Here is a tiny trained network, its code and every weight. The questions are about switching its units off for an input and a class, where a switched-off unit gives its printed mean instead of its output.

import numpy as np


def w(rows, s, z=0):
    codes = np.array(rows[::2]) - 128.0
    scale = np.full(codes.shape[1], s)
    scale[-1] = z or s
    return codes * scale


def f(y):
    return y / 2 * (1 + np.tanh(0.7978845608 * (y + 0.044715 * y**3)))


def log_softmax(a):
    a = a - a.max(-1, keepdims=True)
    return a - np.log(np.exp(a).sum(-1, keepdims=True))


def net(x, mask):
    res = np.array(x, float).reshape(1, 8) / 4 @ E
    y = f(res @ A[0][:, :-1].T + A[0][:, -1])
    res = res + np.where(mask, y, B[0][:, -1]) @ B[0][:, :-1]
    return log_softmax(res[-1] @ U[:, :-1].T + U[:, -1])


A, B = {}, {}
E = w([
[19,124,75,174,183,146,89,201],'x0',
[116,142,120,37,220,113,149,121],'x1',
[125,232,244,105,140,154,33,173],'x2',
[164,131,100,83,71,112,140,245],'x3',
[129,127,126,127,124,128,127,127],'x4',
[128,128,125,125,125,128,120,126],'x5',
[43,132,154,105,41,3,113,101],'x6',
[190,54,158,167,204,33,71,166],'x7',
],0.0066)
A[0] = w([
[51,129,69,163,158,149,94,142,94],'neuron 0',
[99,152,91,108,104,157,117,95,67],'neuron 1',
[137,65,159,94,169,106,111,150,71],'neuron 2',
[117,97,76,153,143,140,110,69,222],'neuron 3',
[195,146,103,160,173,201,145,137,2],'neuron 4',
[137,168,163,119,121,151,53,139,44],'neuron 5',
[191,147,140,72,82,135,174,94,104],'neuron 6',
[117,80,106,165,141,114,209,117,57],'neuron 7',
[166,110,53,161,82,115,127,145,97],'neuron 8',
[153,149,117,172,176,171,140,87,133],'neuron 9',
[145,192,142,126,131,134,50,134,63],'neuron 10',
[181,148,95,146,167,190,127,138,24],'neuron 11',
[124,173,104,109,101,161,142,100,59],'neuron 12',
[164,34,217,155,174,94,120,188,80],'neuron 13',
[91,100,136,254,49,155,103,143,111],'neuron 14',
[170,128,125,169,163,59,114,142,43],'neuron 15',
[86,137,83,151,166,151,86,145,55],'neuron 16',
[114,147,121,28,182,95,166,155,96],'neuron 17',
[180,132,102,133,145,171,131,180,132],'neuron 18',
[47,105,105,150,139,155,104,158,41],'neuron 19',
[106,171,233,139,147,132,144,173,38],'neuron 20',
[155,84,164,150,156,91,118,149,53],'neuron 21',
[108,81,88,29,194,129,141,108,95],'neuron 22',
[49,114,113,157,151,149,121,185,54],'neuron 23',
[191,128,112,95,110,86,137,232,123],'neuron 24',
[116,92,89,179,146,97,230,113,14],'neuron 25',
[183,74,120,131,142,88,39,131,76],'neuron 26',
[194,109,111,231,38,148,78,139,95],'neuron 27',
[89,163,117,102,89,198,154,108,16],'neuron 28',
[77,133,151,108,97,66,140,119,66],'neuron 29',
[59,119,139,98,85,53,117,108,1],'neuron 30',
[83,151,129,100,78,204,156,119,22],'neuron 31',
[96,190,124,119,102,167,190,130,68],'neuron 32',
[165,87,98,107,164,222,98,135,164],'neuron 33',
[217,155,139,111,90,107,139,66,25],'neuron 34',
[121,29,64,121,108,141,134,110,43],'neuron 35',
[166,92,147,143,163,223,152,154,44],'neuron 36',
[124,96,65,130,117,95,140,106,106],'neuron 37',
[108,98,165,168,192,115,118,46,146],'neuron 38',
[114,182,193,131,130,142,66,149,18],'neuron 39',
[209,108,186,101,97,117,147,12,91],'neuron 40',
[112,160,108,79,85,190,130,127,79],'neuron 41',
[76,148,110,105,90,62,103,112,9],'neuron 42',
[171,109,72,73,77,106,148,234,58],'neuron 43',
[29,130,72,152,150,106,66,137,44],'neuron 44',
[135,91,61,125,123,124,137,100,36],'neuron 45',
[182,96,158,86,98,147,141,131,101],'neuron 46',
],0.0097,0.0088)
B[0] = w([
[174,77,164,137,171,119,163,216,186],'neuron 0',
[139,85,77,183,116,148,122,113,134],'neuron 1',
[113,125,92,128,170,134,130,89,146],'neuron 2',
[93,135,166,90,83,143,112,170,255],'neuron 3',
[147,152,139,161,54,18,99,66,150],'neuron 4',
[172,106,154,77,109,167,82,98,154],'neuron 5',
[130,106,118,143,153,121,138,202,183],'neuron 6',
[197,140,165,77,106,182,42,108,159],'neuron 7',
[117,134,173,102,143,160,111,90,173],'neuron 8',
[97,153,137,152,68,104,117,141,182],'neuron 9',
[162,111,143,61,123,175,73,109,160],'neuron 10',
[170,141,126,200,83,54,95,80,143],'neuron 11',
[146,87,78,161,142,147,127,114,136],'neuron 12',
[92,84,29,89,141,146,157,72,212],'neuron 13',
[109,196,130,96,189,114,182,97,221],'neuron 14',
[139,94,26,154,135,172,139,57,144],'neuron 15',
[195,93,135,166,175,74,170,150,143],'neuron 16',
[123,224,147,157,183,130,186,86,171],'neuron 17',
[110,133,148,134,68,84,120,130,192],'neuron 18',
[200,64,122,151,201,125,166,183,146],'neuron 19',
[201,117,154,66,105,189,90,90,155],'neuron 20',
[124,115,59,153,153,149,119,102,144],'neuron 21',
[138,220,158,110,171,152,150,88,174],'neuron 22',
[184,94,141,152,172,118,172,187,160],'neuron 23',
[61,121,152,208,80,196,141,137,226],'neuron 24',
[183,117,159,67,109,197,64,92,159],'neuron 25',
[116,126,30,124,115,164,133,116,175],'neuron 26',
[104,228,133,87,220,107,195,82,205],'neuron 27',
[146,90,51,153,117,149,157,59,148],'neuron 28',
[130,119,145,199,99,66,104,89,159],'neuron 29',
[184,152,132,176,69,2,75,56,155],'neuron 30',
[133,104,46,136,154,141,118,80,152],'neuron 31',
[109,53,47,144,151,165,131,78,159],'neuron 32',
[91,129,151,116,103,41,114,114,231],'neuron 33',
[200,66,132,134,187,123,176,196,146],'neuron 34',
[193,143,153,48,122,166,64,97,164],'neuron 35',
[131,136,124,134,79,26,101,101,162],'neuron 36',
[146,145,161,92,114,151,65,100,171],'neuron 37',
[40,127,137,222,73,204,152,147,206],'neuron 38',
[188,101,175,75,106,195,89,86,163],'neuron 39',
[140,95,156,148,187,119,155,219,207],'neuron 40',
[107,86,85,142,157,153,126,104,160],'neuron 41',
[174,132,119,169,76,74,114,41,142],'neuron 42',
[129,141,199,212,96,198,96,149,198],'neuron 43',
[182,118,137,162,154,105,133,179,170],'neuron 44',
[182,133,154,117,158,161,79,76,136],'neuron 45',
[127,110,137,150,141,117,133,167,149],'neuron 46',
],0.0082,0.0065)
U = w([
[189,115,151,67,103,170,82,103,81],'0',
[134,129,117,163,78,20,116,95,103],'1',
[111,88,6,139,134,149,150,94,94],'2',
[188,87,141,145,159,103,178,191,78],'3',
[77,136,126,107,105,121,151,141,247],'4',
[79,138,129,103,111,118,140,141,245],'5',
[68,136,172,197,89,180,141,129,78],'6',
[110,211,136,106,172,112,190,91,86],'7',
],0.013,0.015)

Each question gives the input, the list of numbers given to net, and the class t.
The units are the neurons (one row each of A and B). Each row of codes is followed by its name. A weight is (code - 128) times the scale printed after its matrix; where a second scale follows, it is the last column's (A, B and U).
mask holds one flag per neuron, in row order. A switched-off neuron (its flag False) gives its mean, the last column of its row in B, instead of its output. The means were averaged over made-up inputs and are rounded, as every weight is.
A unit's drop is (log p(t) with every unit on - log p(t) with that unit switched off) / (log p(t) with every unit on - log p(t) with every unit switched off).
The circuit of an input: a set's keep is (log p(t) with only the set's units on - log p(t) with every unit switched off) / (log p(t) with every unit on - log p(t) with every unit switched off). Starting from the 12 units with the biggest drops (on a tie, the unit counted first), units are removed one at a time, each time the one whose removal leaves the highest keep (on an exact tie, the one counted first), for as long as the keep stays at least 0.8.
units of the circuit, in order: the units of the circuit, biggest drop first
most important unit: the unit with the biggest drop
top k neurons: the k neurons with the biggest drops, biggest first
drop when u is switched off: that unit's drop, to one decimal
input [0,-8,6,2,-4,-2,1,-7], class 7: units of the circuit, in order -> (neuron 14; neuron 27)
input [-6,-7,5,1,-2,-2,-6,8], class 2: units of the circuit, in order -> (neuron 13; neuron 26)
input [2,8,-2,-2,1,-4,1,4], class 7: most important unit -> neuron 22
input [-8,-6,4,-2,-1,2,-2,-6], class 3: units of the circuit, in order -> (neuron 40; neuron 34)
input [-5,-3,-1,1,-3,3,-6,7], class 2: top 4 neurons -> (neuron 13; neuron 26; neuron 15; neuron 21)
input [8,3,3,-8,-3,-5,-2,-1], class 3: units of the circuit, in order -> (neuron 0; neuron 16)
input [3,8,1,5,2,0,1,-5], class 7: top 2 neurons -> (neuron 17; neuron 22)
input [3,-4,6,1,-5,7,8,3], class 1: top 2 neurons -> (neuron 30; neuron 29)
input [2,3,-3,-3,0,5,-7,8], class 2: top 3 neurons -> (neuron 13; neuron 26; neuron 15)
input [3,2,3,5,-1,3,8,-8], class 1: units of the circuit, in order -> (neuron 30; neuron 42)
input [8,3,-5,-6,7,-8,5,8], class 2: top 2 neurons -> (neuron 13; neuron 15)
input [-8,-8,-6,-7,-6,-7,-4,-7], class 3: top 3 neurons -> (neuron 40; neuron 34; neuron 6)
input [6,7,-5,-8,7,2,-5,0], class 6: top 2 neurons -> (neuron 38; neuron 9)
input [6,-1,5,8,7,2,-1,4], class 6: most important unit -> neuron 24
input [2,5,0,-8,5,-6,3,8], class 2: units of the circuit, in order -> (neuron 13; neuron 15)
input [1,-7,0,5,-2,6,-4,6], class 7: top 3 neurons -> (neuron 27; neuron 14; neuron 38)
input [-3,8,-6,0,0,5,6,-6], class 7: top 2 neurons -> (neuron 22; neuron 17)
input [2,7,-8,-7,-5,-3,6,-6], class 0: top 2 neurons -> (neuron 25; neuron 7)
input [8,6,-4,-8,3,-6,-3,-7], class 3: drop when neuron 16 is switched off -> 0.2
input [-8,5,3,-6,-5,-2,-1,1], class 3: units of the circuit, in order -> (neuron 40)
